Below are the code and all the weights of a small trained network. Each question names an input and a class and asks about switching units off, where a switched-off unit gives its printed mean instead of its output.

import numpy as np


def w(rows, s, z=0):
    codes = np.array(rows[::2]) - 128.0
    scale = np.full(codes.shape[1], s)
    scale[-1] = z or s
    return codes * scale


def f(y):
    return y / 2 * (1 + np.tanh(0.7978845608 * (y + 0.044715 * y**3)))


def log_softmax(a):
    a = a - a.max(-1, keepdims=True)
    return a - np.log(np.exp(a).sum(-1, keepdims=True))


def net(x, mask):
    res = np.array(x, float).reshape(1, 8) / 4 @ E
    y = f(res @ A[0][:, :-1].T + A[0][:, -1])
    res = res + np.where(mask, y, B[0][:, -1]) @ B[0][:, :-1]
    return log_softmax(res[-1] @ U[:, :-1].T + U[:, -1])


A, B = {}, {}
E = w([
[128,126,129,129,130,129,129,129],'x0',
[99,182,146,200,128,39,184,128],'x1',
[127,129,125,126,129,126,129,128],'x2',
[128,127,128,125,129,128,129,129],'x3',
[162,149,60,162,116,121,77,248],'x4',
[179,111,118,174,247,139,149,113],'x5',
[129,127,129,127,129,127,126,128],'x6',
[132,129,130,125,128,126,129,129],'x7',
],0.011)
A[0] = w([
[72,119,172,74,47,130,143,92,211],'neuron 0',
[145,82,151,117,186,147,162,76,226],'neuron 1',
[64,121,180,73,74,128,147,71,188],'neuron 2',
[138,106,162,138,191,135,164,67,148],'neuron 3',
[99,213,151,190,135,4,176,131,254],'neuron 4',
[121,163,96,123,47,116,83,193,177],'neuron 5',
[96,210,144,195,131,2,173,128,251],'neuron 6',
[197,123,68,175,192,132,117,176,143],'neuron 7',
],0.0079,0.0038)
B[0] = w([
[198,193,182,142,76,167,67,201,212],'neuron 0',
[125,75,103,75,250,176,135,58,217],'neuron 1',
[240,217,241,179,140,209,80,169,215],'neuron 2',
[69,57,86,102,240,119,187,31,206],'neuron 3',
[102,165,156,212,96,34,252,105,255],'neuron 4',
[61,72,35,52,3,44,93,254,207],'neuron 5',
[93,165,154,197,97,39,253,116,254],'neuron 6',
[238,220,220,188,116,203,84,169,206],'neuron 7',
],0.0057,0.0097)
U = w([
[211,165,169,98,141,237,31,159,253],'0',
[175,207,196,190,114,122,152,138,99],'1',
[102,40,16,26,80,129,57,174,167],'2',
[16,122,56,123,78,62,151,168,34],'3',
[119,3,76,38,193,177,119,68,130],'4',
[35,84,114,140,182,94,188,61,37],'5',
],0.0064,0.0027)

Each question gives the input, the list of numbers given to net, and the class t.
The units are the neurons (one row each of A and B). Each row of codes is followed by its name. A weight is (code - 128) times the scale printed after its matrix; where a second scale follows, it is the last column's (A, B and U).
mask holds one flag per neuron, in row order. A switched-off neuron (its flag False) gives its mean, the last column of its row in B, instead of its output. The means were averaged over made-up inputs and are rounded, as every weight is.
A unit's drop is (log p(t) with every unit on - log p(t) with that unit switched off) / (log p(t) with every unit on - log p(t) with every unit switched off).
The circuit of an input: a set's keep is (log p(t) with only the set's units on - log p(t) with every unit switched off) / (log p(t) with every unit on - log p(t) with every unit switched off). Starting from all 8 units, units are removed one at a time, each time the one whose removal leaves the highest keep (on an exact tie, the one counted first), for as long as the keep stays at least 0.8.
units of the circuit, in order: the units of the circuit, biggest drop first
unit that matters most: the unit with the biggest drop
k most important neurons: the k neurons with the biggest drops, biggest first
drop of u: that unit's drop, to one decimal
input [0,0,8,-5,8,5,8,-4], class 0: units of the circuit, in order : [neuron 7; neuron 4]
input [7,-6,3,-3,6,-3,-6,0], class 2: units of the circuit, in order : [neuron 5]
input [7,-6,-8,6,2,-2,-6,-5], class 2: 2 most important neurons : [neuron 2; neuron 7]
input [-8,1,3,-1,3,0,8,2], class 3: 2 most important neurons : [neuron 2; neuron 0]
input [-1,2,1,2,-2,1,4,2], class 5: units of the circuit, in order : [neuron 7; neuron 0]
input [0,7,1,-4,2,-1,5,-8], class 3: units of the circuit, in order : [neuron 2; neuron 7]
input [7,0,2,5,1,0,-6,-7], class 2: 4 most important neurons : [neuron 2; neuron 4; neuron 6; neuron 7]
input [6,5,5,8,4,-1,-5,2], class 3: units of the circuit, in order : [neuron 2; neuron 5]
input [0,6,7,-1,-1,5,-6,-2], class 5: units of the circuit, in order : [neuron 2; neuron 0]
input [-3,-4,5,-5,3,0,-5,4], class 2: 2 most important neurons : [neuron 2; neuron 0]
input [-1,-3,-3,-8,1,0,-6,-5], class 2: units of the circuit, in order : [neuron 2; neuron 4]
input [3,6,2,5,-1,2,-7,-8], class 5: units of the circuit, in order : [neuron 2; neuron 0]
input [-3,3,5,5,1,-2,8,0], class 3: units of the circuit, in order : [neuron 7; neuron 2]
input [8,4,-8,3,6,-1,-6,7], class 3: units of the circuit, in order : [neuron 5]
input [-2,-2,0,-8,0,3,1,-5], class 4: units of the circuit, in order : [neuron 2; neuron 0; neuron 4]
input [0,-3,-4,-6,5,-1,2,-3], class 2: 2 most important neurons : [neuron 5; neuron 2]
input [-3,-8,-6,4,8,-1,8,8], class 2: 3 most important neurons : [neuron 5; neuron 2; neuron 0]
input [-5,3,-8,-6,0,8,-2,1], class 5: 3 most important neurons : [neuron 3; neuron 2; neuron 0]
input [-7,-3,4,-2,-7,1,-5,-1], class 4: 3 most important neurons : [neuron 3; neuron 7; neuron 1]
input [5,5,-6,-5,1,-3,6,6], class 3: 3 most important neurons : [neuron 7; neuron 2; neuron 5]
input [-7,-8,0,-4,3,-3,-4,-2], class 2: unit that matters most : neuron 5
input [5,-4,0,2,-8,-1,3,8], class 0: 2 most important neurons : [neuron 2; neuron 0]
input [4,-5,1,-2,-6,-2,0,1], class 0: 2 most important neurons : [neuron 2; neuron 0]
input [-4,3,3,-4,3,-4,8,4], class 3: drop of neuron 5 : 0.2
input [6,-2,-6,-8,-5,-1,8,-1], class 0: drop of neuron 0 : 0.1
input [-6,0,3,-6,-5,-4,-7,-6], class 0: drop of neuron 6 : 0.2
